Below are the code and all the weights of a small trained network. Each question names an input and a class and asks about switching units off, where a switched-off unit gives its printed mean instead of its output.

import numpy as np


def w(rows, s, z=0):
    codes = np.array(rows[::2]) - 128.0
    scale = np.full(codes.shape[1], s)
    scale[-1] = z or s
    return codes * scale


def norm(h):
    return h / np.sqrt((h * h).mean(-1, keepdims=True) + 1e-5)


def f(y):
    return y / 2 * (1 + np.tanh(0.7978845608 * (y + 0.044715 * y**3)))


def log_softmax(a):
    a = a - a.max(-1, keepdims=True)
    return a - np.log(np.exp(a).sum(-1, keepdims=True))


def net(x, mask):
    res = np.array(x, float).reshape(1, 4) / 4 @ E
    u = 0
    for l in range(2):
        y = f(norm(res) @ A[l][:, :-1].T + A[l][:, -1])
        res = res + np.where(mask[u : u + 3], y, B[l][:, -1]) @ B[l][:, :-1]
        u += 3
    return log_softmax(norm(res)[-1] @ U[:, :-1].T + U[:, -1])


A, B = {}, {}
E = w([
[219,164,185,147,204,51,145,46,57,65],'x0',
[207,155,2,236,124,143,106,122,172,8],'x1',
[30,158,56,123,170,130,81,228,31,91],'x2',
[124,91,147,152,153,189,206,167,156,35],'x3',
],0.0082)
A[0] = w([
[204,172,24,174,125,226,120,24,215,66,1],'L0N0',
[21,140,129,165,132,17,125,125,85,147,98],'L0N1',
[254,184,110,181,71,73,32,99,183,67,100],'L0N2',
],0.0066,0.0059)
B[0] = w([
[121,126,101,169,73,100,163,154,153,108,222],'L0N0',
[100,248,183,59,109,173,108,113,109,123,173],'L0N1',
[133,126,111,197,94,106,148,114,133,189,253],'L0N2',
],0.013,0.0059)
A[1] = w([
[162,152,138,102,137,88,95,188,65,137,1],'L1N0',
[217,146,178,140,114,181,161,62,157,97,90],'L1N1',
[91,160,150,159,172,20,127,73,2,161,73],'L1N2',
],0.0078,0.0048)
B[1] = w([
[113,183,153,185,71,2,177,102,104,127,132],'L1N0',
[105,116,174,121,157,59,164,172,185,121,191],'L1N1',
[199,99,107,125,160,156,93,96,88,103,253],'L1N2',
],0.015,0.0044)
U = w([
[43,119,123,58,57,199,96,153,176,238,202],'0',
[182,131,86,223,43,68,159,114,215,137,167],'1',
[136,97,97,102,156,145,122,111,150,115,2],'2',
[88,199,161,55,162,120,77,123,23,109,131],'3',
[113,80,210,111,158,88,209,130,199,113,130],'4',
[66,109,57,172,155,182,160,202,126,3,151],'5',
[221,71,186,105,210,101,145,64,94,120,122],'6',
[186,171,66,174,153,122,55,81,57,130,79],'7',
],0.019,0.0067)

Each question gives the input, the list of numbers given to net, and the class t.
The units are the neurons (one row each of A and B). Each row of codes is followed by its name. A weight is (code - 128) times the scale printed after its matrix; where a second scale follows, it is the last column's (A, B and U).
mask holds one flag per neuron, layer by layer. A switched-off neuron (its flag False) gives its mean, the last column of its row in B, instead of its output. The means were averaged over made-up inputs and are rounded, as every weight is.
A unit's drop is (log p(t) with every unit on - log p(t) with that unit switched off) / (log p(t) with every unit on - log p(t) with every unit switched off).
The circuit of an input: a set's keep is (log p(t) with only the set's units on - log p(t) with every unit switched off) / (log p(t) with every unit on - log p(t) with every unit switched off). Starting from all 6 units, units are removed one at a time, each time the one whose removal leaves the highest keep (on an exact tie, the one counted first), for as long as the keep stays at least 0.8.
circuit, biggest first: the units of the circuit, biggest drop first
top k neurons: the k neurons with the biggest drops, biggest first
k most important neurons of layer l: the k neurons of layer l with the biggest drops, biggest first
drop of u: that unit's drop, to one decimal
input [-6,1,-2,2], class 0: circuit, biggest first => L0N2
input [3,1,4,2], class 7: top 3 neurons => L1N2, L1N1, L0N0
input [8,-7,-7,6], class 4: top 2 neurons => L1N1, L0N2
input [8,-3,-3,8], class 4: 2 most important neurons of layer 1 => L1N1, L1N2
input [1,1,5,-2], class 3: top 2 neurons => L0N1, L0N2
input [-4,1,-2,-3], class 0: top 2 neurons => L0N0, L0N2
input [6,3,0,0], class 1: top 2 neurons => L0N2, L0N0
input [1,-1,-5,-2], class 4: top 2 neurons => L1N1, L0N0
input [1,-8,-2,-2], class 3: top 2 neurons => L0N2, L0N1
input [-1,-4,-2,-8], class 3: 2 most important neurons of layer 0 => L0N2, L0N0
input [5,8,2,6], class 1: drop of L0N1 => 0.0
input [0,-5,2,-7], class 3: drop of L0N1 => 0.1
input [2,-7,0,3], class 6: drop of L0N1 => -0.1
